Each row has a name. After each piece below comes the name of the row it's from, unless a question asks for something else. Each question is about the rows just above it. Places in a row count from 1.

[ 39.3 -22.8 -44.4 -20.9  -4.9  28.6  34.0 -69.1  80.1 -74.9] : tof
[ 18.6 -69.6 -74.9  80.1  -4.9  34.0 -69.1 -44.4 -20.9  28.6] : posap
[-43.2  62.9  43.2  63.3  16.3  31.0  70.8 -63.5  28.9  25.7] : novip
Row and place where [-44.4 -20.9  -4.9  28.6  34.0 -69.1  80.1 -74.9] starts:
tof, 3
Row and place where [-69.6 -74.9] starts:
posap, 2

[ 65.6   2.8 -41.2  -9.0   8.8 -42.4  25.9  50.0  60.0  59.6 -23.1 -41.2
  15.4  -4.9 -61.7  56.0   8.2 -24.9 -10.6  66.9   5.3 -25.9 -61.2  27.3
   4.7  21.6  38.1 -29.0 -70.8  13.4  36.7  62.5 -45.8  63.0 -66.0  71.1
 -22.6 -29.3  64.8  16.3  22.7  43.3 -48.3  52.8  56.4 -35.2 -33.2 -64.8
  19.4  51.0 -15.6 -50.3] -> rokuz
[ 27.8  44.5  -7.5 -28.4  39.6  64.4  65.3  35.6  26.1  30.2   9.8   1.1
 -28.0 -65.8 -59.3   0.4  24.3  55.0   4.0 -63.5 -42.5 -60.9 -17.7  68.0
  66.9  -2.6 -20.8 -65.2  63.5  71.9 -67.6   3.7 -46.2  34.4  43.2  45.5
  38.1  -7.6  11.9   6.1 -11.7  13.3  28.3   2.6 -72.4 -40.9 -32.1 -36.3
 -70.3  35.9 -66.7  19.7] -> Vef
[-50.2 -41.1 -23.7 -44.5 -18.0  23.2 -18.3  57.4  34.5  -4.3 -62.1  21.9
 -24.9  55.9 -54.3   1.1 -35.0  59.0 -68.2   7.6  69.6 -52.4  35.0 -52.5
  43.6  38.1 -41.4 -36.4  21.9  11.5 -73.5 -10.8 -26.2 -35.1  49.0 -67.0
  -9.8  41.8  57.7  -3.7 -61.1 -59.4  18.8 -12.2  22.0 -19.5   5.2  35.3
 -26.8 -24.7  -4.5  23.1] -> bimim
Move every entry of [-48.3  52.8  56.4 -35.2] by -1 step of 0.1.
[-48.4  52.7  56.3 -35.3]
One entry of Vef was changed: [ 27.8  44.5  -7.5 -28.4  39.6  64.4  65.3  35.6  26.1  30.2   9.8   1.1
 -28.0 -65.8 -59.3   0.4  24.3  55.0   4.0 -63.5 -42.5 -60.9 -17.7  68.0
  66.9  -2.5 -20.8 -65.2  63.5  71.9 -67.6   3.7 -46.2  34.4  43.2  45.5
  38.1  -7.6  11.9   6.1 -11.7  13.3  28.3   2.6 -72.4 -40.9 -32.1 -36.3
 -70.3  35.9 -66.7  19.7]. Where, and from what?
26, [-2.6]
Move every entry of [-28.4  39.6  64.4  65.3] by +1 step of 0.1.
[-28.3  39.7  64.5  65.4]
Where does [-50.2 -41.1 -23.7 -44.5 -18.0  23.2 -18.3  57.4  34.5  -4.3 -62.1  21.9
 -24.9  55.9 -54.3   1.1 -35.0  59.0 -68.2   7.6  69.6 -52.4  34.9 -52.5
  43.6  38.1 -41.4 -36.4  21.9  11.5 -73.5 -10.8 -26.2 -35.1  49.0 -67.0
  -9.8  41.8  57.7  -3.7 -61.1 -59.4  18.8 -12.2  22.0 -19.5   5.2  35.3
 -26.8 -24.7  -4.5  23.1] differ from bimim, and what was there?
23, [35.0]
[38.1 -7.6 11.9  6.1] with +1 step of 0.1 on every entry:
[38.2 -7.5 12.0  6.2]
Move every entry of [ -7.5 -28.4  39.6] by -1 step of 0.1.
[ -7.6 -28.5  39.5]
[ 38.1 -29.0 -70.8] with -1 step of 0.1 on every entry:
[ 38.0 -29.1 -70.9]

[-14.4  -3.8  41.5  23.1 -13.4  96.1 -32.4 -22.4 -34.9  47.8  38.1  71.1
  42.6] -> dilol
[ 30.1  30.7 -52.7  62.4 -10.5  13.5  18.2  59.0  11.6  37.9  13.6 -49.9
 -13.9] -> losek
[ 47.9  36.2 -73.8   2.6  43.9 -39.9  19.8  -9.9  47.2 -17.8 -34.6 -53.4
 -77.6] -> daled
[ 39.2  66.8  12.3  27.4 -29.5 -14.5  -3.8 -24.8 -55.2  67.5  69.6  38.1
 -28.0] -> novon
[ 39.2  66.8  12.3  27.4  13.5 -10.5  11.6  59.0  37.9  18.2  39.3 -69.6
 -55.0] -> Ligam
[47.9] with +1 step of 0.1 on every entry:
[48.0]
Row and place where [-10.5  11.6] starts:
Ligam, 6
Shift each entry of [18.2 59.0 11.6 37.9] by -1 times 0.1:
[18.1 58.9 11.5 37.8]
[-10.5  13.5  18.2  59.0  11.6  37.9] begins in row and place
losek, 5
Shift each entry of [39.2] by +1 times 0.1:
[39.3]
[39.2] with -1 step of 0.1 on every entry:
[39.1]

